Each row has a class, written after it.
[ -42  -55  -80  -13  125 -763 -101 -350    6   34  -13   12  167  259
  170 -341  319  -38  363 -350   -2   81    1 -185  134 -134  -72  -24
   82   96  204    0  445 -249 -221 -322   91 -301   93] | <32>
[  38    7 -108   23  195 -882  -84 -217 -110   16   44 -282   51  216
  202 -423  284   -7  349 -479   84  224  -97 -205   60   34 -148 -181
  113  -50  124 -182  377 -239 -259 -337   45 -207  143] | <185>
[-114  -47   73  -76 -326  -67  340  -20  353    9  513 -101 -237  220
  -24  -54  665  187  547   62 -419  490  131 -303  136 -274 -342 -350
   56 -257  152 -216 -105  464 -240 -548  211 -316   77] | <187>
[ -71  -16   94  -34 -387   -5  359   41  346   42  440 -157 -236  262
  -88  -76  572  162  587   94 -378  443    4 -274  118 -293 -389 -349
   43 -202  157 -227 -158  404 -189 -419  250 -272   52] | <185>
[ -82  -33 -124   -2  180 -828  -43 -249 -106   40   74 -228   85  166
  187 -421  313   29  266 -403   98  221 -117 -157   29   32 -169 -215
   33  -45  158 -107  355 -216 -247 -327   88 -182  124] | <92>
[ -56   39  161  -44 -367  -26  319    8  336   63  449  -95 -276  220
  -50 -131  676  102  551  -64 -341  408   63 -206  182 -316 -388 -329
  -33 -178  129 -280  -72  282 -204 -503  226 -239  129] | <2>
[-134  -45  103  -27 -316  -72  386   74  374   83  466  -81 -258  241
  -83  -74  625  160  559  -90 -390  439   86 -232   76 -237 -363 -349
   18 -265  236 -232  -76  441 -224 -535  217 -327   71] | <24>
[  27    9  -57  138  190 -787 -112 -212 -130  -22   47 -284   43  157
  156 -426  405   23  237 -386   84  281  -91 -161  142   29 -239 -251
   80    9  151  -76  264 -251 -147 -204  130  -68  147] | <92>
[-155  131 -105  167   33 -229 -407  160  117  -23   55 -252 -189  155
   36 -109   72  122  364 -554  -88 -206  -89 -380  112   -4 -216 -535
   87  185  243  154  471   91 -245 -197 -100 -320   44] | <32>
[ 304 -147  -51  -22  308 -696 -156 -206 -118    4   89 -410  138  340
   96 -444  135  -94  300 -485   -5  247 -177 -136    1  -96 -126 -194
   71  201   70 -127  389 -333 -104 -176  118 -269  128] | <129>
[ -58  -73  136  -18 -344 -100  377   37  340   35  434  -98 -319  270
  -75  -19  660  151  581   25 -385  453   10 -219  131 -234 -334 -298
    5 -225  134 -161 -154  361 -211 -484  229 -256   45] | <208>
[-126  -77  116  -19 -353 -145  446   22  350   75  472 -159 -261  292
  -18 -124  690  142  605  -94 -409  430   51 -157  123 -275 -379 -341
   27 -289  221 -275  -83  351 -254 -540  213 -242   40] | <129>
[   8    7  -19  -18   63 -794 -171 -384   50   61  -47  -63  150  169
  172 -391  381   55  229 -419   91   84   18 -243  232 -138  -99 -128
  140  166  131    1  468 -278 -264 -288   94 -150  117] | <129>
[ -36  166  170    7 -106  165  171  190  287   37  451 -223 -278  -48
 -159 -244  617 -113  509   62 -105  481  149  -18  285 -445 -509 -459
  117 -245   47 -362  -35  122 -204 -324   77  -38   40] | <84>
[-247  -27   60  242   54 -273 -196  213  -56   80  -25 -163  -36   78
  155  -74  376  176  355 -553 -242 -205 -101 -592   59  202 -376 -572
 -166  252  254  235  268   41 -308 -272  105 -470   98] | <208>
[ -24   -7  -54   62  190 -810 -158 -392   84   34    1   -2  229  244
  229 -350  463  -34  314 -337   79   62   60 -351  183 -110 -155   -3
  153  213  180    7  450 -254  -98 -381   97 -180  152] | <187>
[-206  -24 -107  188  151 -191 -254  306 -145   67   13 -179  -42   70
  137  -98  134  206  333 -611 -200 -221 -104 -594  -34  207 -305 -553
  -18  207  341  197  387  125 -188 -227   71 -427  148] | <167>
[ 239 -149 -166  -24  277 -666 -100 -162 -154   39   25 -428  111  249
  171 -467  163 -157  316 -448    2  226 -257 -126  -72  -21  -71 -227
   51  104  127 -143  441 -378 -142 -164  131 -224  171] | <208>
[-111  124 -138  214   14    2 -430  296  -33  115  234 -240 -139   85
  155  -96   40  -30  424 -433 -286 -243  -27 -392  271  112 -207 -565
  -34  299  147  -16  446  217 -296 -115  104 -331   24] | <129>
[  -3  152 -101  233  -15   87 -467  256  -65   85  244 -179 -166  -76
   92  -92  110  -25  420 -231 -275 -254  -14 -439  377   17 -274 -364
 -111  344  119  -37  356  118 -205   46  190 -328   58] | <208>
[-104    2  123  -25 -439  -34  399  118  321  100  443 -106 -243  256
    0 -112  714  167  518   16 -309  466   51 -183  154 -248 -369 -318
   12 -210  143 -230  -82  343 -193 -490  222 -263   94] | <181>
[-197   52   11  -89 -359 -106  335   36  383  103  462  -67 -329  252
  -86  -89  671  148  581  -40 -400  488   30 -236  241 -237 -340 -367
  -21 -230  132 -243  -98  365 -224 -573  213 -178   91] | <129>
[ -71   21  -71    4  240 -780 -124 -396   17  -10  -39 -103  130  263
  190 -371  334  -34  357 -397  105  124  -48 -314  145 -107  -77  -87
  134  133  200  -62  418 -271 -207 -424   32 -257  154] | <181>
[-219   41   -1  228   18 -266 -295  282  -12  139   47 -135  -11  108
  213 -168  304   82  468 -593 -210 -261  -63 -566   95  101 -363 -586
 -115  267  303  192  330   66 -325 -290   86 -428   91] | <129>
[ -13  100   75  264  -74   51 -416  303    2   57  196 -185  -99   37
   94 -147   48  -24  464 -226 -290 -272  -38 -345  292   64 -354 -538
  -43  362  113   58  323  156 -165  -23  109 -315   44] | <84>
[-150  149 -176  191   87 -241 -431  222   71    5   53 -288 -192  164
   21 -148   85   68  379 -522 -132 -136 -133 -347  142   63 -256 -635
   65  166  268  119  419   89 -165 -179    1 -146   81] | <129>
[-230   -3  -25  229  170 -212 -260  292 -155   54   54 -173  -53  125
  217  -48  222  178  342 -584 -174 -169 -118 -553   31  161 -316 -582
  -78  197  263  173  365  149 -251 -264   39 -442   89] | <167>
[ -51   17  -40   55  140 -711 -127 -429   -9   62  -49  -52  146  142
  130 -386  383  -20  306 -329   33   92    3 -264  238 -132 -149 -112
   68  183  146    1  474 -329 -237 -286  169 -239  187] | <32>
[ -21  148  -33  231 -106  122 -444  232   17   74  142  -87  -91  -29
   77 -113  135  -32  385 -143 -304 -233  -51 -365  383   72 -365 -525
 -184  378   55   35  269  119 -118   40  303 -249   95] | <28>
[ -92  119   39  212   75 -135 -425  154  117   -2  151 -297 -182  108
   55 -159  132   62  372 -473 -137 -182  -44 -381  222  -53 -298 -611
  -31  216  246   97  379  137 -234 -120  -30 -224   11] | <92>
[-180   73   -4  -75 -348 -100  325   61  404   78  417  -45 -335  204
 -100  -47  609  135  583  -15 -379  415   70 -196  249 -262 -345 -359
  -43 -286  155 -300  -86  363 -222 -570  225 -243  108] | <129>
[  58  125  246   46 -123  226  195  138  235  -32  397 -181 -239  -27
 -172 -216  564 -158  466  155 -179  560  164  -67  282 -458 -476 -449
   86 -244   -2 -315 -191  116 -156 -181  121  -25  -10] | <24>
[ -14  -32  101  -50 -372   10  316   -6  358   38  446 -186 -270  192
   -1 -114  737  148  561   28 -345  422   79 -237  129 -324 -364 -351
   25 -235  164 -190 -111  332 -239 -453  261 -245  110] | <84>
[ -31  -54  104  -11 -312  -60  313  -13  349   48  489 -168 -238  194
  -69 -123  684  178  548    1 -413  453   37 -222  210 -320 -395 -341
  -30 -254  191 -201 -114  325 -169 -414  284 -237   82] | <129>
[ -58  -30  348   95 -169 -145   86  124  274   -7  348 -275 -110  125
  -19 -401  628    4  485 -156 -251  403 -179   22  261 -281 -559 -749
   60 -125   82 -291  -38  136  -84 -402   62  -57  147] | <2>
[  -8  -52  323  112 -152  -99  158   84  282   53  360 -241  -55   53
  -33 -430  580    8  434 -113 -288  387 -132    3  231 -267 -576 -744
   41  -85   92 -303  -31   84  -64 -379  134  -40  202] | <24>
[  77  147  -45  190   -5   19 -436  250  -17   69  198 -159  -94    1
   76 -101   79  -27  470 -259 -287 -216  -26 -381  310   23 -299 -471
 -114  340   63   -8  324  145 -217  -65  190 -319   71] | <181>
[ -31  -40   22   14   76 -723 -143 -369   47    2  -94  -29  167  269
  230 -382  383  -22  293 -379   22   64  -56 -226  184 -155  -85 -134
   94  141  160   49  412 -295 -220 -313   37 -264  131] | <28>
[ -67   90  -13  156   73 -164 -443  234   95  -20   40 -208 -171   77
  -29 -162    9   64  369 -481 -118 -218 -145 -385  106   27 -267 -589
   27  229  221  108  371  112 -144  -94  -31 -300   33] | <208>
[ -89  -97  321   68  -96 -169  154    4  252   74  276 -277  -28  121
  -62 -405  653   19  500  -37 -390  366 -154  -40  159 -243 -535 -641
   47 -102  128 -253   17  208 -113 -411   95 -109  171] | <129>
[ -20  134  236   -8 -119  247  159  123  290    7  342 -101 -180   -2
 -159 -266  563 -192  509  218 -150  479  159   -4  267 -479 -486 -461
  -11 -201    2 -320  -70   88 -116 -236  174  -43   44] | <167>
[ -64  -33  174  -71 -387  -51  346  -62  299   37  439 -114 -230  229
  -62 -167  684  170  514    8 -378  445    4 -175  192 -294 -359 -347
  -45 -252  147 -239 -182  325 -229 -455  218 -242   77] | <92>
[-288   36  -32  218   68 -215 -312  224  -66   88  104 -170  -63   51
  155 -107  325  206  318 -580 -198 -229  -80 -567   51  209 -364 -623
 -128  225  226  208  344  145 -272 -296   71 -393  119] | <187>
[  68  -53  346   55 -112 -101   84   48  241  -25  325 -222 -125   38
  -22 -452  602  -19  426  -51 -242  433 -143  -23  243 -323 -574 -603
   43  -92   59 -325  -95   37   14 -287  118  -19  162] | <208>
[ -86  -25  304   88  -10 -204  118   98  243   -7  339 -310 -145  134
  -69 -334  594   30  471 -240 -296  469 -150  -24  277 -245 -531 -732
   63 -248  104 -286   -4  145 -142 -450  -41  -85  117] | <24>
[  38  -11  -83   61  220 -890  -31 -237 -145   -3   36 -289   34  286
  251 -382  325   11  263 -469  136  287  -94 -193   60   22 -179 -197
  168   -9  166 -175  405 -273 -196 -327   69 -146  159] | <208>
[   2  -35  -31   79  184 -899  -70 -261 -102  -12   21 -293   62  210
  171 -362  442   58  273 -503   43  270  -23 -255  148  107 -213 -305
  122  -52  150 -101  334 -172 -269 -343   68 -166  129] | <187>
[-100  115  -78  184  -71    5 -375  224   18  105  197 -116  -74   20
  127  -46   96   14  433 -268 -355 -260   -2 -496  336  116 -294 -527
  -57  346   80    6  435  215 -246 -177  156 -370   76] | <187>
[  24  112  -33  222    1  104 -496  225  -19   32  158 -166  -82  -57
  164  -68   31  -18  402 -140 -278 -270  -44 -458  336    1 -298 -484
 -107  373   65   80  316  150 -187   35  199 -314   78] | <28>
[ -40  -76  375  101  -66 -154  148   20  281  -25  363 -242 -126   28
   35 -413  609   27  457  -65 -267  412 -164  -57  217 -320 -543 -695
   47 -100  111 -273  -65  148  -92 -399   73  -16  123] | <92>
[ 242 -132 -155  -84  253 -663 -119 -226  -66   42   47 -345  168  369
  137 -411  168 -151  346 -514   41  160 -231 -150    9   -8   -9 -197
   62  100  131 -123  366 -349 -112 -264   21 -263  146] | <32>
[  69  109  321   43 -159  283  175   80  335  -19  429 -180 -183 -116
 -176 -294  629 -147  513  263 -189  421  120  -34  270 -557 -579 -527
  -52 -154  -27 -262 -134   31  -72 -158  235   47   58] | <2>
[  78  209  226    0 -210  227  173  175  254  -36  374 -155 -275   -1
 -163 -203  513 -139  486  204  -59  507  126  -84  276 -466 -442 -484
  128 -201  -21 -282 -145   95 -114 -198  134   66   27] | <2>
[ -71   99 -154  183   48   -5 -481  280 -119   98  215 -206  -94   28
  120  -65  -33  -27  428 -274 -309 -277 -126 -347  271  139 -228 -436
  -63  339   56  -64  481  159 -243 -106  109 -373   58] | <185>
[  38  -10  120  -50 -345   39  288   19  337    9  417 -142 -260  180
 -111  -63  593  188  529  172 -327  445   69 -279  185 -308 -409 -335
  -46 -182   96 -154 -222  340  -91 -357  322 -214  127] | <181>
[  -9  144  183  -19 -216  247  185   46  319   -9  354 -125 -203  -40
 -150 -297  657 -176  576  354 -221  440   87  -33  252 -480 -511 -496
    0 -209  -12 -280 -149   70 -138 -244  222   24   89] | <28>
[ 124  190  290    0  -99  322   54  120  293  -11  405 -213 -205  -46
 -247 -314  522 -146  447  293 -113  491  140   -3  277 -557 -545 -544
    7 -186   -9 -256 -168   70  -24  -98  165  119   64] | <129>
[-143   32  -56   86  189 -766 -118 -394   -1   -6  -31  -66  106  204
  243 -415  364  -27  286 -463  114  106    3 -271  226 -127 -109 -174
  191  125  127  -24  468 -308 -217 -351   72 -256  145] | <84>
[ -54  132  138  -29 -143  142  209  155  309   54  384 -200 -256   38
 -184 -254  545 -150  552   96 -211  475  128  -49  225 -403 -435 -448
  108 -274  127 -319   17  134 -189 -322   74  -25   12] | <129>
[ -18  111  299  -15 -163  218  195  115  397   42  346 -147 -201    2
 -157 -251  500 -135  538  199 -134  458   95 -141  198 -482 -514 -499
   61 -177   84 -254  -47  150 -140 -280  148  -29   11] | <185>
[ 225 -110 -172   -1  224 -684  -82 -222 -119   41   62 -394  153  327
  168 -455  233 -133  348 -478   38  148 -229  -89   51  -26  -66 -148
   38  116   86 -138  391 -431 -132 -223  157 -229  196] | <28>
[-123  122 -126  147  135 -243 -396  189   61   -4  107 -239 -225  185
   18 -164  -65   32  416 -584 -106 -226 -123 -317   13   36 -205 -562
   20  204  219   87  488   78 -198 -230 -113 -294   48] | <181>
[  58    6 -205    7  195 -853 -138 -248  -67    8  104 -280  -27  185
  210 -359  356   15  270 -448   89  298  -38 -217  140   57 -175 -234
  141   -8  123 -162  408 -224 -204 -360   82 -158  195] | <84>
[ 246 -144  -62  -16  230 -650 -114 -216 -135  -24   41 -380  149  246
  145 -437  139 -136  305 -426  -29  196 -220  -58   30 -106 -116 -252
   40  134   33 -144  404 -391 -125 -171  141 -216  161] | <2>
[-201   29 -102  196  141 -224 -286  270 -109   51   46 -187  -33   24
  262  -56  210  203  288 -531 -195 -155  -77 -646   40  169 -300 -588
  -67  262  242  190  377  112 -266 -283   57 -476  150] | <181>
[ -76  128  -27  180  125 -207 -470  211   39  -53  119 -300 -217  194
   18 -128   48   66  379 -475 -132 -138 -135 -313  138   47 -215 -625
   44  188  179  106  389  127 -202 -157 -102 -231   39] | <208>
[ -59  -54  -61   34  125 -834 -113 -351   20   36  -83  -64  177  231
  203 -406  327    1  294 -418   37   50  -89 -258   58  -52 -106 -117
  129  174  206  -13  500 -274 -205 -331   83 -302  147] | <208>
[ -29  -31  117  -58 -319   -9  354   -9  396   22  431 -176 -255  182
  -26  -67  682  147  524   95 -350  508   37 -248  156 -351 -408 -338
    2 -200  115 -189 -165  333 -212 -445  256 -177   92] | <28>
[-225   45  -68  212  126 -181 -253  290  -88   98  106 -146  -76   28
  184  -85  188  138  391 -524 -205 -224  -35 -567   45  190 -330 -591
 -158  210  247  175  346  115 -261 -280  112 -448  131] | <181>
[   7   94  -77  178  -32  118 -450  265  -84   79  211 -136  -74  -44
  164 -173  -62  -84  365 -143 -274 -269  -79 -340  340   58 -270 -422
 -138  385   74  -14  409    3  -86   15  198 -271   97] | <92>
[-214   19  -61  269  119 -216 -266  226 -130   40   40 -268 -132   84
  188  -65  275  161  295 -581 -166 -154  -77 -614   50  208 -311 -598
   19  198  276  170  325  122 -274 -207   35 -397  103] | <208>
[-285  -19  -23  225   61 -232 -218  197 -107   98   65 -124  -20  105
  271  -95  286  158  346 -440 -197 -214 -176 -549   58  179 -311 -579
 -116  261  254  229  426   66 -266 -273   94 -439  100] | <28>
[ -84   94  -45  227   59 -185 -385  197  130  -28  -14 -255 -184  176
  -27 -147   69   27  429 -477 -105 -175 -106 -347  136    1 -233 -679
   61  187  213  195  351   82 -154 -142   -8 -189   96] | <167>
[ -36  102  -81  197    2   46 -438  281  -40   31  205 -136  -80   19
  105 -120   -2  -54  423 -307 -348 -232 -108 -370  308   61 -265 -439
  -99  344   74  -43  377  115 -182  -87  122 -467   30] | <92>
[-209   32  -66  202   73 -266 -260  215  -51   75   69 -146  -50   49
  186 -118  281  169  382 -608 -174 -243  -46 -598   64  122 -334 -583
 -133  189  227  198  299   50 -287 -271   58 -517  138] | <32>
[   8  -19  -65   51  213 -871  -67 -220 -140  -19   59 -333   14  223
  134 -396  338  121  229 -552  120  284 -104 -161  100   67 -170 -281
  189  -88  161  -92  350 -169 -209 -264   18 -146  112] | <84>
[ 139  -94 -151   40  292 -641  -72 -196  -79   40   43 -338  158  303
   89 -408  201 -135  288 -504  -66  162 -230 -138   23   80  -75 -275
   15  143  146 -160  394 -341  -88 -245   86 -277  173] | <208>
[ -54  -62  -64    9  147 -854  -58 -409  -36   60  -59  -20  195  244
  138 -372  306   27  303 -441   18   51  -38 -207  150  -58 -118 -146
  140  167  150   -7  502 -307 -232 -370   95 -268  160] | <32>
[ 110  114  223  -39 -124  233  154  109  325    0  384 -186 -216    0
 -119 -253  486 -143  463  170 -144  496   95 -103  165 -459 -439 -508
   76 -164   29 -282  -28  115 -102 -212  141   44   24] | <24>
[-122   20  107  -64 -374  -94  347   33  344   97  424  -62 -290  254
  -84 -125  652  167  533  -75 -371  403   11 -156  209 -255 -350 -367
  -42 -268  193 -245  -84  337 -202 -556  181 -225  132] | <92>
[ -23  -43  149  -51 -402  -41  355  -37  318   75  435 -125 -267  211
  -36 -106  700  144  508   59 -309  408   60 -225  185 -312 -345 -235
  -20 -249  114 -194 -151  327 -201 -407  227 -230   68] | <92>
[ 219  -84  -97  -67  318 -598 -170 -232 -135  -42  100 -314  133  260
  143 -437   63 -124  209 -472  118  201 -261  -62   79  -82   26 -160
   25  145   51 -149  315 -413 -103 -180   32 -177   80] | <92>
[-235   18  -54  197   57 -196 -272  287  -82  102   71 -161  -38   61
  168 -109  223  153  355 -568 -241 -246  -88 -501   67  166 -287 -623
  -71  240  253  166  370  116 -310 -250   58 -405   69] | <129>
[-143   39  -87  171   69 -224 -427  179  125  -39   67 -293 -171  154
   32 -148   88  141  359 -571 -149 -185 -142 -380   55   21 -238 -625
  108  229  277  156  420  196 -194 -167  -43 -329   38] | <84>
[ -33  179 -148  184    1   32 -495  331  -44   54  202 -161 -171    8
   57  -46   75  -26  395 -319 -251 -196  -58 -391  373   58 -286 -473
  -51  285   29  -25  307  175 -193  -69   79 -328   36] | <92>
[-244   26  -99  200  183 -166 -282  273 -109   44   66 -188  -73   53
  157  -56  169  195  333 -603 -184 -174  -86 -626   40  151 -317 -542
  -81  202  285  216  346   88 -229 -256   77 -515  134] | <32>
[ -88   59  -95   60  234 -804  -87 -353  -49   49   40 -114  165  228
  164 -381  373   17  254 -523   61  134   31 -270  200  -58 -117 -115
  165   99  190  -86  480 -311 -239 -380   -9 -197  157] | <24>
